Here is a tiny trained network, its code and every weight. The questions are about switching its units off for an input and a class, where a switched-off unit gives its printed mean instead of its output.

import numpy as np


def w(rows, s, z=0):
    codes = np.array(rows[::2]) - 128.0
    scale = np.full(codes.shape[1], s)
    scale[-1] = z or s
    return codes * scale


def f(y):
    return y / 2 * (1 + np.tanh(0.7978845608 * (y + 0.044715 * y**3)))


def log_softmax(a):
    a = a - a.max(-1, keepdims=True)
    return a - np.log(np.exp(a).sum(-1, keepdims=True))


def net(x, mask):
    res = np.array(x, float).reshape(1, 8) / 4 @ E
    y = f(res @ A[0][:, :-1].T + A[0][:, -1])
    res = res + np.where(mask, y, B[0][:, -1]) @ B[0][:, :-1]
    return log_softmax(res[-1] @ U[:, :-1].T + U[:, -1])


A, B = {}, {}
E = w([
[93,147,143,165,78,200,95,216,170,116],'x0',
[138,136,222,136,169,176,87,145,143,74],'x1',
[184,161,65,190,129,107,176,123,120,95],'x2',
[127,63,249,152,92,164,168,159,65,175],'x3',
[80,97,132,93,169,248,255,170,78,102],'x4',
[201,18,88,209,190,91,117,182,109,93],'x5',
[163,187,143,39,127,37,75,229,116,152],'x6',
[167,125,108,141,177,87,120,98,245,205],'x7',
],0.0085)
A[0] = w([
[129,81,170,136,163,179,133,154,121,109,118],'neuron 0',
[97,186,142,136,72,116,101,86,120,157,104],'neuron 1',
[142,98,99,132,189,88,109,63,174,119,254],'neuron 2',
[140,102,137,124,136,137,111,116,8,172,138],'neuron 3',
[124,55,166,151,131,139,127,165,134,125,205],'neuron 4',
[141,182,145,118,87,150,92,213,60,100,213],'neuron 5',
[123,137,124,200,131,147,148,95,106,142,254],'neuron 6',
[112,84,175,129,79,124,147,178,94,145,188],'neuron 7',
[151,177,95,91,95,116,105,84,142,151,80],'neuron 8',
[86,153,133,115,159,190,118,132,102,111,64],'neuron 9',
[96,136,120,129,82,122,125,185,120,153,159],'neuron 10',
[159,142,119,138,138,127,105,117,117,87,200],'neuron 11',
[142,119,180,164,131,142,104,122,146,127,91],'neuron 12',
[165,86,105,144,123,100,127,103,160,141,231],'neuron 13',
],0.013,0.0037)
B[0] = w([
[154,146,140,149,223,120,65,155,101,154,219],'neuron 0',
[12,195,111,70,129,60,161,155,185,152,195],'neuron 1',
[158,158,118,126,77,131,130,101,52,121,248],'neuron 2',
[161,109,197,111,77,165,156,70,133,71,205],'neuron 3',
[134,156,138,151,182,172,103,141,116,136,221],'neuron 4',
[127,150,202,124,71,80,169,87,141,106,232],'neuron 5',
[158,84,132,124,131,154,142,89,124,83,207],'neuron 6',
[139,81,174,133,135,142,77,115,115,97,223],'neuron 7',
[147,163,80,154,153,73,123,147,107,172,194],'neuron 8',
[152,102,156,138,136,91,65,144,130,120,181],'neuron 9',
[185,132,158,158,117,135,143,87,102,106,170],'neuron 10',
[131,121,137,147,116,91,123,68,102,132,172],'neuron 11',
[134,130,176,106,153,81,123,128,143,170,176],'neuron 12',
[150,79,122,147,176,144,109,145,50,142,212],'neuron 13',
],0.011,0.012)
U = w([
[82,183,111,84,195,76,51,255,163,232,106],'0',
[203,101,158,119,130,146,88,72,45,159,220],'1',
[69,129,147,78,38,131,245,42,163,120,167],'2',
[79,51,63,122,203,249,222,194,144,152,4],'3',
],0.0076,0.0027)

Each question gives the input, the list of numbers given to net, and the class t.
The units are the neurons (one row each of A and B). Each row of codes is followed by its name. A weight is (code - 128) times the scale printed after its matrix; where a second scale follows, it is the last column's (A, B and U).
mask holds one flag per neuron, in row order. A switched-off neuron (its flag False) gives its mean, the last column of its row in B, instead of its output. The means were averaged over made-up inputs and are rounded, as every weight is.
A unit's drop is (log p(t) with every unit on - log p(t) with that unit switched off) / (log p(t) with every unit on - log p(t) with every unit switched off).
The circuit of an input: a set's keep is (log p(t) with only the set's units on - log p(t) with every unit switched off) / (log p(t) with every unit on - log p(t) with every unit switched off). Starting from the 12 units with the biggest drops (on a tie, the unit counted first), units are removed one at a time, each time the one whose removal leaves the highest keep (on an exact tie, the one counted first), for as long as the keep stays at least 0.8.
units of the circuit, in order: the units of the circuit, biggest drop first
unit that matters most: the unit with the biggest drop
k most important neurons: the k neurons with the biggest drops, biggest first
drop when u is switched off: that unit's drop, to one decimal
input [-1,-2,1,-1,0,-6,-3,2], class 0: units of the circuit, in order -> [neuron 3; neuron 1]
input [5,-2,8,4,-7,2,1,-7], class 2: units of the circuit, in order -> [neuron 5; neuron 0]
input [-4,-3,7,8,-6,-7,-2,1], class 2: units of the circuit, in order -> [neuron 1]
input [7,6,-8,-5,-6,1,1,-4], class 2: 2 most important neurons -> [neuron 5; neuron 0]
input [2,-8,6,-3,4,3,-3,-4], class 3: units of the circuit, in order -> [neuron 5; neuron 2]
input [3,4,-2,3,0,-3,1,2], class 0: 3 most important neurons -> [neuron 3; neuron 2; neuron 6]
input [1,-2,-2,-6,-5,-4,-1,-8], class 0: 2 most important neurons -> [neuron 8; neuron 3]
input [5,-4,-1,4,-5,0,-1,5], class 0: units of the circuit, in order -> [neuron 3; neuron 1]
input [8,-6,0,-8,3,6,-1,-3], class 3: 3 most important neurons -> [neuron 2; neuron 3; neuron 7]
input [-7,-7,-1,-5,2,-2,4,-3], class 2: 2 most important neurons -> [neuron 0; neuron 4]
input [2,8,3,-4,7,4,7,8], class 0: 2 most important neurons -> [neuron 3; neuron 6]
input [3,-1,0,-2,-6,1,3,6], class 0: drop when neuron 5 is switched off -> 0.2
input [6,-5,5,-5,7,-4,-2,1], class 3: drop when neuron 1 is switched off -> 0.3
input [5,3,2,-8,-4,-2,3,-3], class 2: unit that matters most -> neuron 5
input [-8,-1,7,3,4,-3,-4,1], class 2: drop when neuron 1 is switched off -> -0.1
